Here is a tiny trained network, its code and every weight. The questions are about switching its units off for an input and a target symbol, where a switched-off unit gives its printed mean instead of its output.

import numpy as np


def w(rows, s, z=0):
    codes = np.array(rows[::2]) - 128.0
    scale = np.full(codes.shape[1], s)
    scale[-1] = z or s
    return codes * scale


def f(y):
    return np.maximum(y, 0)


def softmax(a):
    e = np.exp(a - a.max(-1, keepdims=True))
    return e / e.sum(-1, keepdims=True)


def log_softmax(a):
    a = a - a.max(-1, keepdims=True)
    return a - np.log(np.exp(a).sum(-1, keepdims=True))


def net(x, mask):
    ids = ['ΓΘΛΠΨΩαβεημστφ'.index(c) for c in x.split()]
    T = len(ids)
    res = E[ids] + P[:T]
    r = res
    for j in range(2):
        rows = slice(3 * j, 3 * j + 3)
        q, k, v = (r @ M[0][rows].T for M in (Q, K, V))
        z = softmax(np.where(np.tri(T) > 0, q @ k.T / 3**0.5, -1e9)) @ v
        o = O[0][rows]
        res = res + np.where(mask[j], z, o[:, -1]) @ o[:, :-1]
    y = f(res @ A[0][:, :-1].T + A[0][:, -1])
    res = res + np.where(mask[2:18], y, B[0][:, -1]) @ B[0][:, :-1]
    return log_softmax(res[-1] @ U[:, :-1].T + U[:, -1])


Q, K, V, O, A, B = {}, {}, {}, {}, {}, {}
E = w([
[121,155,134,177],'Γ',
[190,198,108,132],'Θ',
[139,184,96,122],'Λ',
[190,174,51,157],'Π',
[149,168,105,147],'Ψ',
[149,185,110,128],'Ω',
[136,171,103,121],'α',
[136,160,139,164],'β',
[111,47,154,105],'ε',
[58,164,177,107],'η',
[131,164,134,170],'μ',
[199,197,160,137],'σ',
[3,186,63,52],'τ',
[105,177,41,147],'φ',
],0.012)
P = w([
[75,207,240,254],'0',
[194,140,61,168],'1',
[191,160,78,116],'2',
[182,176,82,93],'3',
[186,194,94,75],'4',
[184,193,100,72],'5',
[162,202,113,55],'6',
[180,208,84,47],'7',
[176,215,88,24],'8',
[177,217,106,46],'9',
[176,206,125,70],'10',
],0.0068)
Q[0] = w([
[123,23,105,165],'head 0',
[101,39,67,178],'head 0',
[116,2,172,127],'head 0',
[136,212,138,94],'head 1',
[229,170,122,121],'head 1',
[203,142,201,149],'head 1',
],0.0086)
K[0] = w([
[232,42,27,37],'head 0',
[180,96,44,16],'head 0',
[140,17,69,2],'head 0',
[143,205,131,94],'head 1',
[86,184,84,44],'head 1',
[133,155,99,85],'head 1',
],0.0082)
V[0] = w([
[234,127,2,115],'head 0',
[250,173,225,142],'head 0',
[217,90,81,242],'head 0',
[65,147,99,113],'head 1',
[199,142,122,164],'head 1',
[141,171,215,98],'head 1',
],0.009)
O[0] = w([
[144,206,255,124,33],'head 0',
[146,77,167,37,254],'head 0',
[47,161,184,53,149],'head 0',
[25,150,71,118,126],'head 1',
[182,155,151,161,180],'head 1',
[202,99,90,111,171],'head 1',
],0.0094,0.0076)
A[0] = w([
[125,146,86,45,154],'neuron 0',
[62,119,100,18,206],'neuron 1',
[161,169,188,194,229],'neuron 2',
[158,93,111,33,151],'neuron 3',
[149,73,112,106,70],'neuron 4',
[176,93,198,129,169],'neuron 5',
[134,65,91,109,138],'neuron 6',
[157,44,109,92,143],'neuron 7',
[150,161,53,254,68],'neuron 8',
[166,126,122,96,125],'neuron 9',
[133,74,176,139,254],'neuron 10',
[9,151,118,103,246],'neuron 11',
[5,69,136,124,134],'neuron 12',
[166,46,93,130,136],'neuron 13',
[89,73,55,114,193],'neuron 14',
[107,203,214,80,175],'neuron 15',
],0.0079,0.0033)
B[0] = w([
[144,80,229,212,233],'neuron 0',
[119,167,233,235,227],'neuron 1',
[80,204,43,2,151],'neuron 2',
[106,61,200,183,255],'neuron 3',
[72,116,93,87,162],'neuron 4',
[123,37,85,69,173],'neuron 5',
[68,98,187,176,182],'neuron 6',
[56,51,195,134,203],'neuron 7',
[222,125,156,186,185],'neuron 8',
[120,67,193,76,190],'neuron 9',
[142,105,137,12,152],'neuron 10',
[166,226,116,184,164],'neuron 11',
[179,137,81,95,139],'neuron 12',
[121,63,187,153,193],'neuron 13',
[144,194,186,212,193],'neuron 14',
[226,178,199,145,196],'neuron 15',
],0.0045,0.0093)
U = w([
[62,168,194,255,129],'Γ',
[244,81,176,123,204],'Θ',
[105,133,83,98,110],'Λ',
[154,248,164,72,46],'Π',
[98,130,107,104,103],'Ψ',
[106,126,113,125,129],'Ω',
[125,132,78,87,176],'α',
[30,103,121,144,82],'β',
[106,153,130,159,254],'ε',
[95,41,81,193,68],'η',
[73,113,148,187,143],'μ',
[45,12,202,68,60],'σ',
[179,173,31,163,54],'τ',
[140,220,81,105,169],'φ',
],0.0062,0.0032)

Each question gives the input, a string of symbols that net reads in full, and the target symbol t.
The units are the heads (3 rows each of Q, K, V and O) and the neurons (one row each of A and B). Each row of codes is followed by its name. A weight is (code - 128) times the scale printed after its matrix; where a second scale follows, it is the last column's (O, A, B and U).
mask holds one flag per unit, heads first, then neurons. A switched-off unit (its flag False) gives its mean, the last column of its rows in O or B, instead of its output. The means were averaged over made-up inputs and are rounded, as every weight is.
A unit's drop is (log p(t) with every unit on - log p(t) with that unit switched off) / (log p(t) with every unit on - log p(t) with every unit switched off).
The circuit of an input: a set's keep is (log p(t) with only the set's units on - log p(t) with every unit switched off) / (log p(t) with every unit on - log p(t) with every unit switched off). Starting from the 12 units with the biggest drops (on a tie, the unit counted first), units are removed one at a time, each time the one whose removal leaves the highest keep (on an exact tie, the one counted first), for as long as the keep stays at least 0.8.
circuit, biggest first: the units of the circuit, biggest drop first
unit that matters most: the unit with the biggest drop
heads that matter: for each layer, one digit per head in row order, 1 if its drop is at least 0.15 and else 0, layers parted by /
drop when u is switched off: that unit's drop, to one decimal
input τ Π σ Ω μ Π, target τ: circuit, biggest first -> head 0; neuron 3; neuron 0
input η η Θ Π Γ β Ω, target η: circuit, biggest first -> head 0
input Π τ Ψ η Γ μ Π σ, target Π: circuit, biggest first -> head 0; neuron 15; neuron 2
input Π σ Π η φ Θ τ, target Π: circuit, biggest first -> head 0; neuron 15
input Π η τ μ Π σ Ω, target Π: heads that matter -> 10
input τ τ η σ τ Θ Π Π, target τ: circuit, biggest first -> head 0; neuron 3
input σ τ Θ Π α, target σ: circuit, biggest first -> head 0; neuron 7
input τ Θ η Π Λ, target τ: circuit, biggest first -> head 0; neuron 3
input μ Γ σ σ τ σ Π τ Γ σ, target Γ: heads that matter -> 11
input Π μ σ σ Ψ, target Π: heads that matter -> 10
input σ Ω μ Π τ τ τ σ, target Γ: heads that matter -> 01
input σ σ Π σ Π σ Π, target σ: drop when head 0 is switched off -> 0.8
input Π Π σ η σ Θ σ Π μ η, target Π: drop when head 0 is switched off -> 0.8
input Π Π μ β σ ε η μ η μ Θ, target Π: drop when head 1 is switched off -> -0.1
input Γ Ψ τ α, target Γ: unit that matters most -> head 1
